Every row comes from one small tree of marks. The marks that hang from a mark follow it in brackets, in alphabetical order. Every link used is in the known rows. Which tree was each row made from?
Known rows:
lugud{malu{kefelu{fimop}} sero{tufib{fuvev}}}: [-2.90 -5.01 -1.10 -1.47  6.23 -0.31  3.57 -3.02  1.76  3.52  1.49  0.40
  2.51 -2.42 -3.03 -5.73 -1.26 -0.13 -0.07 -0.04  0.57  0.84  1.82 -0.01
  1.31  0.38  1.51  1.19 -1.71 -0.69  0.04 -1.79 -2.64  2.54 -3.10  1.82
  1.88  3.73 -3.51 -1.90 -0.99 -0.73  0.04]
bezak{lugud pumo{malu} tufib}: [-2.15 -2.99  0.28 -2.38  3.06  1.63  3.85 -1.25  0.51  1.71  0.99  0.91
  1.02  1.26  0.86 -1.13  1.65 -2.45  3.14 -0.07 -0.13  2.53 -1.53 -1.48
  1.63  1.70  1.52  1.70  1.24  5.02  1.32  1.78 -1.52  2.96 -1.44  0.64
 -2.70 -0.78  0.93 -0.18 -0.25 -1.18  1.18]
tufib{kefelu{fimop{bezak malu}} lugud{sero}}: [-1.87 -2.51 -3.41 -3.04  2.63 -2.15  2.18 -1.95  1.36 -0.19  2.43  0.84
  0.96 -3.25 -3.58  0.58  0.45  0.05  1.36  0.18  1.03  3.42  1.36 -1.71
 -0.20  1.83  2.54  0.26 -2.53 -0.81  0.24 -1.41 -1.90  4.94 -1.42  2.61
 -1.03  5.48 -0.65 -2.62 -1.66  0.88  2.36]
bezak{lugud{malu{kefelu}} tufib}: [-3.39 -2.58  0.41  0.23  4.97  1.51  1.75 -2.57  1.66  2.09 -0.09  1.53
  2.67  1.16 -1.69 -4.37  0.94 -1.07  1.54 -0.28  0.05  1.66 -0.30 -1.61
  1.97  1.53  2.95  1.28  0.57  2.43  1.53 -0.06 -3.52  2.56 -1.98  2.05
  0.47  1.61  1.05  0.20 -0.25 -1.67  1.16]
malu{bezak{lugud pumo tufib{fuvev}} kefelu}: [-3.51 -3.34  0.60 -2.28  3.34  2.70  3.31 -4.65  0.35  4.05  0.40  1.21
  0.98 -1.17 -0.94 -3.81  1.48 -1.05  3.03 -0.13 -0.37  2.32 -0.82 -1.59
  1.93  3.84  3.56  2.21  0.75  3.76  0.40 -0.33 -2.34  4.39 -1.67  1.71
 -0.57  3.24  0.58 -0.01  0.10 -1.63  2.62]
lugud{malu{bezak kefelu{fimop tufib}} sero{fuvev}}: [-1.71 -5.29 -1.67 -0.98  3.13 -0.07  4.15 -3.48  5.82  1.62  0.34  2.00
  2.43 -1.59 -3.46 -5.24 -0.86 -0.99 -0.15 -1.40  1.36 -0.78  0.94  0.72
  0.14 -0.11  3.26  1.05 -1.80 -1.90 -0.16 -1.77 -4.17  2.09 -1.77  3.14
  2.45  5.02 -2.36 -0.75 -1.14 -1.30 -1.13]
sero{fimop{malu} fuvev tufib{kefelu}}: [ 1.30 -3.90 -0.66 -3.40  3.73 -0.70  2.03 -1.29  1.23  1.81  2.85 -2.49
  2.88 -4.04 -0.17 -2.97  1.20 -0.16 -1.43 -0.57 -0.24  2.40  1.94 -0.54
 -0.81 -0.38  0.07  2.02 -0.04  2.27  1.08 -0.46 -1.73  2.18 -3.05  0.51
 -1.50  3.66 -2.29 -1.75 -1.14 -1.98  0.59]
lugud{malu sero{fuvev tufib}}: [-1.18 -4.04 -0.27 -1.45  6.31 -0.67  2.95 -2.83  2.74  2.36  1.67 -0.74
  1.20 -3.13 -0.78 -4.48 -0.27 -1.96 -0.89 -0.66 -0.66  1.95  2.13  0.51
  0.05 -0.27  1.54  2.40 -0.81  1.18  2.61 -1.98 -2.02  1.75 -3.28  0.98
  0.25  0.86 -2.30 -2.18 -0.46 -2.34  0.35]
fuvev{bezak{lugud{malu} pumo tufib} kefelu{fimop}}: [-5.18 -3.46 -0.34 -2.24  1.14  2.64  4.08 -3.35  3.81  2.39  1.05  2.41
  1.55  1.32 -1.53 -3.86  1.35 -3.12  3.33 -0.52  2.60 -0.23 -1.36 -1.85
  0.83  2.74  3.84  1.11 -0.65  4.10  2.04 -1.15 -1.97  5.81 -1.15  1.70
 -1.88  3.09  1.63  0.11 -0.03 -1.81 -0.43]
fuvev{kefelu{fimop} sero}: [-2.54 -2.01 -0.64 -0.72 -2.85  0.53  1.44 -2.05  4.87  1.46  1.43  0.09
 -0.18  0.26 -1.09 -1.56  1.42 -1.53  1.77 -1.69  2.44 -1.25 -0.19 -0.71
 -0.04  1.19  3.41 -0.88 -1.65  1.69  0.28 -0.09 -2.00  3.71 -0.07  0.46
  0.36  3.56  0.97 -0.05 -0.68 -0.81 -2.74]
bezak{lugud{sero} tufib{kefelu}}: [-3.24 -2.53  0.75 -1.66  4.97  2.33  2.82 -2.64  1.11  2.66  1.62 -0.34
  0.32 -1.20 -0.60 -1.94  2.01 -2.33  2.97 -1.02 -0.46  2.23 -0.93 -2.21
  0.98  3.32  3.95  1.12 -0.02  3.14  0.84 -1.78 -0.52  4.48 -2.40  0.39
 -0.36  1.40 -0.07 -0.79  0.19 -2.44  2.26]
lugud{malu sero{fuvev}}: [-1.57 -3.12 -0.54 -0.59  4.52 -0.99  1.71 -3.03  3.13  1.67  0.65 -0.50
  1.08 -2.45 -1.25 -3.16 -0.15 -1.82 -0.33 -0.03 -0.26  1.64  1.18  0.45
  0.59  0.09  2.90  1.99 -1.64 -0.19  2.45 -1.11 -2.12  1.19 -2.68  1.65
 -0.37  0.57 -1.15 -1.16 -0.60 -0.90  0.14]
lugud{malu sero{fimop fuvev{bezak{tufib}} kefelu}}: [-1.21 -5.11  0.21 -2.01  4.91  0.17  2.91 -4.70  2.76  1.02  0.69 -1.50
  1.95 -3.85 -0.48 -4.91  1.39 -2.74  0.66 -1.14 -0.43  0.83  0.85 -0.93
 -1.65  1.24  3.34  2.11 -1.15  2.10  4.66 -2.99 -0.10  2.60 -3.98  2.75
 -2.73  1.42 -2.67 -1.53 -0.38 -3.26 -0.02]
sero{fimop{bezak{pumo} lugud} kefelu{tufib} malu}: [ 0.45 -4.71 -1.46 -3.36  2.71 -1.32  3.33 -0.51  1.68 -2.37  1.60  1.53
  1.34 -3.04 -1.97 -4.30  0.70 -0.51  1.76  0.77 -1.11  3.27  2.72 -3.05
 -0.84 -0.70  1.18  2.48  1.14  3.85  3.22 -0.78  2.05  1.51 -2.45  1.23
 -4.52  4.28  0.33 -3.00 -2.87 -2.49 -0.51]
tufib{kefelu{fimop} lugud{malu{bezak} sero}}: [-2.56 -3.52 -1.58 -2.60  3.05  0.31  2.85 -2.90  3.70  1.49  1.72 -0.49
  2.54 -2.78 -1.98 -2.06 -0.91  0.10  0.60  0.69  2.06  1.61 -0.37 -1.24
 -0.56  2.97  3.84 -1.00 -4.20 -2.03 -0.24 -3.06 -3.26  3.89 -1.48  3.70
  1.49  5.00 -1.49 -1.64 -0.62  0.58  1.60]
lugud{sero{fimop fuvev{bezak{tufib}} malu}}: [-1.59 -5.10  0.19 -3.66  3.41  1.08  3.03 -5.15  2.22  0.78  1.88 -1.95
  1.07 -4.06 -0.20 -3.15  0.76 -3.19  0.63 -0.37 -0.42  1.37  0.80 -0.50
 -1.70  1.38  2.00  2.13 -1.10  3.35  3.39 -2.05  0.43  2.32 -2.89  1.44
 -2.76  1.12 -2.85 -1.92 -0.62 -3.21 -0.47]
fimop{bezak{pumo} sero{fuvev kefelu}}: [ 0.00 -2.87 -1.61 -1.48  0.97 -2.36  2.07 -1.95  1.46 -0.84  0.53  0.76
 -0.57 -4.33 -0.45 -2.06  2.55 -1.39  2.10 -0.73 -2.60  4.41  2.16 -2.05
  0.71 -1.09  3.65  3.39  1.18  3.67  4.65  0.27  0.51  3.30 -2.59  1.92
 -4.30  1.88  1.65 -2.24 -1.44 -1.80  1.06]
fuvev{bezak{lugud pumo} sero{malu}}: [-3.29 -3.32  0.46 -3.84 -0.35  2.90  3.05 -3.50  1.57 -0.82  1.80  0.08
 -0.08 -1.43  0.65 -1.78  2.65 -3.52  2.30  0.12  0.00  1.87 -0.02 -1.94
 -0.70  3.06  2.59  1.94 -0.08  4.58  2.73  0.31 -0.35  4.11 -0.96  1.29
 -2.23  2.17  1.47 -1.16  0.35 -1.91 -1.69]
sero{fimop fuvev malu}: [ 0.21 -4.77  0.40 -2.53  1.25  0.09  0.86 -1.97  2.68  0.75  1.93 -2.10
  2.35 -3.62  0.71 -3.14 -0.18 -0.62 -1.29  1.09 -0.20  1.85  1.51 -0.04
 -0.54 -1.16  1.12  1.86 -0.79  3.01  2.10 -0.25 -0.37 -0.49 -2.21  1.06
 -2.55  1.36 -1.19 -1.15 -1.53 -1.90 -1.62]
tufib{fuvev{bezak{lugud}} kefelu{fimop{sero{malu}}}}: [-2.39 -4.42 -1.91 -5.07 -0.57  1.47  2.28 -3.33  1.50  1.46  2.89 -1.33
  0.87 -3.30 -1.29 -1.89  1.08 -1.20  2.89  0.99  0.05  3.77  0.16 -2.84
  0.31  1.68  3.58  1.59 -1.87  1.58  2.05 -1.69 -0.36  5.04 -2.78  2.39
 -0.25  5.21  0.76 -2.49 -0.72  0.94  0.21]
malu{bezak{pumo{fuvev} tufib} kefelu{fimop}}: [-1.85 -4.25  0.14 -0.62  1.39  0.86  4.36 -2.75  1.56  2.17 -1.16  1.67
  1.17  0.31 -1.09 -1.07  1.26 -0.52  2.55 -1.29  0.95  0.06 -1.54 -0.18
  0.94  2.59  2.46  0.72  0.17  1.38 -0.64  2.18 -4.05  2.24 -0.31  3.02
 -0.61  2.81 -2.35  0.18 -1.70 -0.11  1.92]
bezak{lugud{sero} tufib}: [-3.36 -2.38  0.99 -1.04  4.57  1.49  2.57 -2.74  1.58  2.25  0.83  1.32
 -0.60 -0.39 -0.81 -2.06  1.26 -2.86  2.74 -0.81 -0.49  1.85 -0.58 -1.50
  1.19  2.96  3.80  1.69  0.00  4.17  1.24 -1.14 -0.81  3.06 -1.60  0.86
 -0.51  0.00 -0.28 -0.47  0.07 -3.02  1.80]
kefelu{fimop{bezak lugud{sero} pumo{fuvev}} tufib}: [-0.60 -3.42 -2.98 -1.64  3.29 -3.57  4.43 -1.38  2.99 -1.45  0.06  4.00
 -2.32 -1.16 -4.86 -0.55  0.63 -1.73  3.06 -0.11  0.69  2.68  2.54 -1.07
  0.08  0.79  2.81  2.48  0.09 -1.19  1.80  1.04 -2.24  2.05 -0.63  2.77
 -0.81  5.01 -1.66 -2.56 -3.16  1.64  1.62]
bezak{lugud{sero{fimop}} tufib{kefelu}}: [-2.91 -3.18  1.11 -2.70  5.39  2.37  2.85 -2.53  1.15  2.74  1.85 -0.40
  1.77 -1.79 -0.29 -3.04  1.79 -2.30  1.74 -0.71 -0.08  1.48 -0.48 -2.74
  0.49  2.90  3.87  1.34 -0.37  3.92  0.82 -2.14  0.33  3.83 -2.38  0.54
 -1.45  1.99 -1.40 -0.45  0.03 -3.79  1.59]
pumo{fuvev{bezak{tufib} kefelu}}: [-1.97 -2.37  0.09  0.03 -0.98  0.52  1.83 -4.03  2.19  2.84  0.23 -0.61
 -2.05  0.70 -1.30  0.67  2.56 -2.59  2.77 -2.02  2.06  0.50 -1.49 -0.67
 -0.52  2.79  2.19  0.98 -0.07  0.77  2.72 -0.06 -3.23  4.24 -1.11  0.94
 -0.50  2.05  0.13 -0.93 -1.05  0.57  1.69]
fuvev{bezak{pumo} sero{kefelu{tufib{lugud}} malu}}: [-2.23 -5.46 -0.24 -3.61 -1.05  2.11  4.56 -3.03  3.23 -2.50  3.13 -0.79
 -0.62 -3.51  0.19 -1.77  1.71 -2.35  2.69 -0.02  0.42  1.22  1.04 -2.73
 -2.59  1.76  0.40  0.26  0.05  2.89  1.94 -1.32  1.80  4.51 -1.85  2.11
 -2.57  4.60  1.56 -3.03 -0.04 -1.39 -0.95]
pumo{fuvev{kefelu} malu{bezak{lugud tufib}}}: [-1.25 -3.25 -0.59 -2.10  1.07  1.42  2.81 -3.62  2.08  4.02  0.21  0.22
 -0.13  2.94 -0.14 -0.42  2.89 -1.88  3.28 -1.78  1.39  1.52 -1.99 -1.00
 -0.11  2.88  3.31  1.45  0.02  1.18  2.92  1.06 -6.04  4.14 -1.68  1.23
  0.37  2.14 -0.08 -1.05 -1.44  1.00  2.06]
malu{bezak{lugud{sero} tufib} kefelu}: [-3.59 -2.55  0.78 -0.85  4.47  2.03  2.69 -4.39  1.46  2.46 -0.39  1.97
  0.60 -0.33 -1.89 -3.65  2.05 -1.83  2.48 -1.36 -0.41  1.46 -0.90 -1.24
  0.92  4.10  4.95  1.43 -0.11  2.48  0.76 -1.06 -3.81  3.68 -1.41  1.90
  1.39  2.22 -1.03  0.02 -0.13 -3.00  1.92]
fimop{malu{bezak kefelu} pumo}: [-0.59 -0.93 -1.08  0.46  1.37 -2.20  0.69 -2.06  1.39 -1.72 -0.67  1.76
  0.81 -1.21 -3.28 -1.76  1.70  1.42  1.19  1.66  0.40  2.61  0.53 -0.21
  0.06  2.41  3.04  1.36  0.16 -1.52  0.28  3.21 -6.70  1.82  0.07  3.85
  0.58  3.53 -1.32  0.44 -1.55  1.49  1.19]
sero{bezak{lugud tufib} fuvev}: [-2.19 -4.24  0.70 -1.92  2.09  1.50  2.85 -3.41  2.58  2.62  1.70 -0.77
  0.19 -1.98  1.16 -2.59  2.97 -3.03  1.29 -1.14 -1.40  3.06  1.07 -0.67
  0.17  1.55  3.55  3.42  0.80  6.14  3.41 -1.70 -0.99  3.13 -2.27  0.75
 -2.72  0.85  0.88 -0.57  0.00 -2.50  0.93]
sero{bezak fimop tufib}: [-0.37 -3.87  0.88 -1.55  1.37 -0.52  2.50 -0.75  1.84  1.44  2.34 -1.28
  1.09 -3.07  0.64 -2.97  1.46 -1.29 -1.85 -0.26 -0.14  2.27  1.85 -0.86
 -1.23  0.60  1.04  2.56 -0.26  4.72  1.98 -1.93 -0.88  1.46 -0.97  0.54
 -1.90  1.52 -2.84 -0.91 -0.67 -3.39 -0.51]
kefelu{fimop{malu} tufib{fuvev{bezak}}}: [-0.38 -3.41 -2.38 -2.11 -1.99 -1.47  2.65 -1.93  3.44  1.14  2.17  1.07
 -0.93 -1.44 -3.68 -0.06 -0.89 -1.01  1.71 -0.32  2.57  1.08  0.02 -0.05
 -0.40  1.18  0.45  1.32 -1.69 -0.47 -0.74 -0.76 -1.82  3.07 -0.63  2.43
  0.73  4.94 -0.96 -1.12 -0.86  1.51 -0.08]

Write each row's tree:
[-0.61 -3.00 -1.54 -1.95 -2.58 -1.32  1.83 -2.71  3.67  0.22  0.59  0.09
 -0.53 -2.91 -1.23 -0.68  0.98 -2.50  1.19 -1.08  0.57  1.90  0.25 -0.26
  0.21  0.01  3.24  1.50 -1.55  1.97  2.05 -0.32 -1.69  2.54 -0.95  2.75
 -0.53  2.66  0.46 -0.83 -0.81 -0.37 -0.81]
kefelu{fimop{sero{fuvev{bezak}}}}
[-1.72 -2.44 -0.08 -2.08 -0.47  1.37  2.18 -4.15  2.34 -0.75  1.80 -1.97
 -0.70 -1.12  0.04 -0.43  1.62 -2.83  2.74 -1.22  0.13  1.56 -0.66 -1.30
 -1.81  2.86  1.70  0.32 -0.64  3.06  2.90 -0.65 -0.80  3.89 -0.98  1.59
 -0.67  1.06 -0.01 -1.61  0.24 -1.17 -0.92]
fuvev{bezak{tufib} sero{malu}}
[-0.05 -2.79 -1.65 -2.03  0.78 -1.08  1.85 -2.51  4.00 -0.92 -0.50  0.20
  1.75 -0.83 -1.70 -3.98  1.11 -0.23  2.29 -1.06  0.30  1.12  0.48 -1.19
 -1.28  2.40  4.92 -0.47 -2.60  0.26  2.65 -0.89 -3.36  1.94 -1.77  3.81
  0.92  4.52 -0.06 -1.35 -1.58  0.15 -1.32]
fuvev{sero{kefelu{fimop{lugud{malu{bezak}}}}}}
[-2.27 -4.66 -1.37 -2.55 -0.01  1.01  3.21 -2.49  4.54  2.75  2.19  1.72
  0.43 -0.61 -2.69 -3.00 -1.23 -2.15  1.32  0.04  2.76  1.05 -0.03 -0.92
  0.45  1.13  2.16  1.92 -1.82  0.82  0.78 -2.85 -1.50  3.42 -1.34  2.67
  1.30  5.05  0.53 -0.89  0.05  0.14 -0.80]
kefelu{fimop tufib{fuvev{bezak{lugud{malu}}}}}
[-0.65 -2.99 -0.07 -1.53 -2.04  0.25  0.94 -4.09  1.74  1.08  1.39 -2.55
 -1.76 -3.55 -0.18 -1.10  2.47 -1.74  2.05 -1.23  0.20  1.70  0.19 -1.06
 -1.36  2.66  2.77  1.01 -1.17  1.09  3.01 -1.63 -0.25  3.85 -2.20  1.75
 -0.48  3.26  0.40 -1.44  0.24  0.07 -0.88]
tufib{fuvev{bezak sero{kefelu}}}
[-3.53 -4.28  0.11 -2.10  0.58  2.49  3.89 -3.49  1.49  2.60  1.33  2.01
 -0.40 -1.66 -2.34 -3.30  1.45 -2.50  1.98 -0.25  1.20  1.35  0.10 -1.52
  1.57  1.96  1.45  2.83  1.15  2.26 -0.10 -0.74 -0.80  4.45 -1.46  1.06
 -0.37  5.04  1.74 -0.28  0.24 -1.15  0.35]
malu{kefelu{tufib{fuvev{bezak{lugud pumo}}}}}
[-0.58 -3.43  0.16 -0.48 -1.80 -0.03  1.56 -0.79  3.58 -0.31  0.85 -0.48
  0.20 -1.63  0.23 -1.61  1.60 -0.77  1.79 -1.42  0.55  0.00  0.07 -0.73
 -0.65  0.92  3.24 -0.46 -1.12  2.52  0.82  0.02 -0.61  1.66 -1.02  1.99
 -0.62  2.36 -0.23 -0.41 -0.79 -1.22 -2.43]
fuvev{sero{kefelu{fimop}}}
[-2.59 -3.34 -1.05 -1.96 -2.90  1.13  3.26 -4.47  4.58  1.38  2.10 -0.24
 -2.84 -0.26 -1.75  0.99  2.45 -3.39  2.09 -2.44  3.29 -0.50  0.20 -1.78
 -2.00  2.37  1.14 -0.02 -0.91 -0.80  1.62 -1.19 -2.33  5.75 -0.57  1.31
  0.85  6.42  1.94 -2.29 -0.25  0.97  0.48]
pumo{fuvev{bezak kefelu{tufib{lugud}} sero}}
[-2.09 -2.85 -0.26 -1.18 -1.15  1.20  1.21 -4.04  1.61 -1.21  0.87 -1.32
  0.56 -1.57 -1.21 -1.84  2.31 -1.69  0.90 -0.75  0.44  0.99  0.30 -0.77
 -1.07  1.81  1.69  0.32 -0.56  0.64  1.98  0.44 -2.73  3.05 -1.08  1.80
  0.49  3.13  0.24 -1.04 -0.42 -0.40 -2.35]
fuvev{bezak sero{malu{kefelu}}}
[-3.01 -4.40  0.36 -1.84  2.35  0.43  4.77 -2.94  0.75  1.60  1.34 -0.67
 -0.63 -1.79  0.89  0.93  2.33 -2.12  2.08  0.13 -0.45  2.98  0.51 -1.75
 -0.24  2.79  1.08  2.10  0.34  3.61  1.96  0.25 -0.65  3.49 -1.27  1.94
 -4.22  1.33 -0.40 -1.79 -0.77  0.23  4.18]
sero{bezak{pumo{fuvev} tufib{lugud}}}
[-1.44 -1.60  0.69 -0.70  1.02  0.64  2.90 -2.37  1.98  1.37  0.33  0.59
 -0.20 -0.79 -0.04 -0.85  0.64 -1.26  2.60 -0.43  0.24  1.88 -1.79 -0.85
  0.38  3.30  2.74  1.00 -0.02  3.69  0.45  0.12 -1.87  2.82  0.03  1.77
 -1.32  0.27 -0.40  0.19 -0.18 -1.92  1.97]
malu{bezak{pumo tufib}}
[-1.62 -1.27 -0.96 -0.05 -0.08 -2.76  1.91 -1.13  2.28 -2.10  0.87  0.53
 -1.44 -2.66 -1.11 -0.84  2.76 -1.06  1.80  1.64 -1.38  4.31  1.87 -2.15
 -0.02  1.06  4.05  2.78  0.31  1.89  3.02  1.24 -2.08  2.83 -0.20  2.72
 -2.28  1.11 -0.26 -0.66 -0.80  0.48  1.04]
fimop{pumo sero{bezak}}
[-1.12 -0.42 -1.92  0.36  1.61 -2.86  0.44 -1.39  0.59 -1.11 -0.48  1.69
  0.85 -0.43 -3.52 -1.21  1.71  0.35  1.56  0.01 -0.97  2.85  0.78 -1.73
  1.54  0.35  2.39  1.29  0.08 -0.46  0.60  2.89 -4.26  2.17 -1.14  2.60
  0.41  2.40  0.18 -0.70 -1.52  0.52  1.57]
fimop{malu{kefelu} sero}
[-1.08 -7.12  0.83 -3.46  2.57  1.82  4.13 -2.51  1.04  0.37  2.56 -2.12
  0.03 -2.40  2.38 -3.18  4.74 -2.06  1.25 -1.24 -2.67  2.99  3.01 -2.04
 -2.68  1.41  2.10  3.51  1.16  4.70  5.48 -0.60 -1.17  2.93 -3.73  1.16
 -2.14  2.76 -2.05 -3.83 -1.23 -1.87 -0.52]
pumo{fuvev{sero{bezak{lugud} kefelu malu tufib}}}
[-0.46 -2.95 -3.41 -3.74  4.72 -1.95  2.50 -3.08  2.00  1.14  3.27 -1.37
  1.70 -4.93 -1.35 -2.56  0.60 -0.80 -0.05 -0.49 -1.15  5.92  3.30 -2.77
 -0.15 -1.02  1.64  2.06 -0.61  1.01  4.38 -3.11 -1.61  5.71 -3.56  2.31
 -0.59  5.20  1.58 -4.46 -0.71 -0.53  3.19]
fimop{bezak sero{fuvev tufib{kefelu lugud{malu}}}}
[-2.50 -1.53 -0.69 -1.31 -1.32  0.47  0.63 -4.05  3.13  3.43  2.07 -1.67
 -1.33 -1.15 -1.10 -1.67  1.60 -1.38  1.99 -1.12  1.32  0.45  0.46 -1.14
  0.22  1.87  2.97  0.41 -1.26  0.67  1.52 -0.99 -1.35  4.70 -1.53 -0.28
  0.34  3.63  1.55 -0.99 -0.02  0.32 -0.79]
tufib{fuvev{kefelu sero}}
[-0.79 -4.00 -2.97 -2.81  0.63 -3.03  4.72 -1.57  5.00 -2.32  1.30  1.80
 -0.79 -3.09 -2.67 -3.20  1.89 -2.00  2.63  0.44 -1.17  3.37  3.73 -1.67
 -0.14 -0.79  3.66  2.89  0.45  2.22  2.44  0.47 -1.03  2.54 -1.36  2.79
 -2.11  4.79  0.62 -1.85 -2.01  0.62  0.05]
kefelu{fimop{lugud pumo sero{bezak fuvev}} tufib}
[-0.99 -2.32  0.60 -0.56 -0.97  0.89  1.91 -3.59  2.27 -0.34  0.74 -1.60
 -1.45 -1.63  0.36 -0.79  3.15 -2.72  3.23 -2.54 -0.03  1.00 -0.90 -1.54
 -1.77  3.17  2.94  0.20 -0.03  3.37  3.21 -1.12 -0.37  4.08 -1.54  1.91
 -1.03  1.37  0.35 -0.88  0.42 -1.93 -0.45]
fuvev{bezak{tufib} sero{kefelu}}
[-3.06 -3.31 -1.23 -1.38  1.72  0.09  0.98 -4.93  1.14  2.25  1.13 -1.01
  1.45 -2.96 -2.81 -2.44 -0.28 -0.32 -0.04  1.26  1.84  2.62  0.68 -0.93
  0.58  1.96  1.19  0.64 -2.19 -1.92  1.40 -1.89 -3.20  3.62 -2.23  3.26
  0.92  5.11  1.33 -1.45 -0.16  1.99  1.72]
tufib{fuvev{bezak} lugud{malu{kefelu}}}
[-3.38 -2.54 -0.10 -1.34  4.34  0.47  3.29 -2.32  1.98  1.05  1.43  0.38
  1.69 -1.01 -0.38 -1.75 -0.77 -1.17  1.97  1.24  0.57  2.37 -0.30 -2.02
  0.95  1.97  1.08  0.33 -0.58  2.93  0.95 -0.50 -0.57  3.15 -1.36  2.45
 -2.42  0.94  1.26 -1.12  0.04 -0.72  3.00]
bezak{pumo tufib{lugud{malu}}}
[-1.07 -2.38 -0.17 -1.23  2.14  0.06  3.53 -1.03  0.74  1.04  0.83 -0.30
  0.72  0.65  0.52 -0.02  0.88 -1.66  2.69 -0.14  0.16  2.14 -1.62 -0.74
  1.11  1.22  0.42  0.88  0.73  3.21  0.86  2.06 -1.44  2.31 -1.11  0.73
 -2.65 -1.47 -0.20 -0.35 -0.59 -0.29  1.06]
bezak{pumo{malu} tufib}
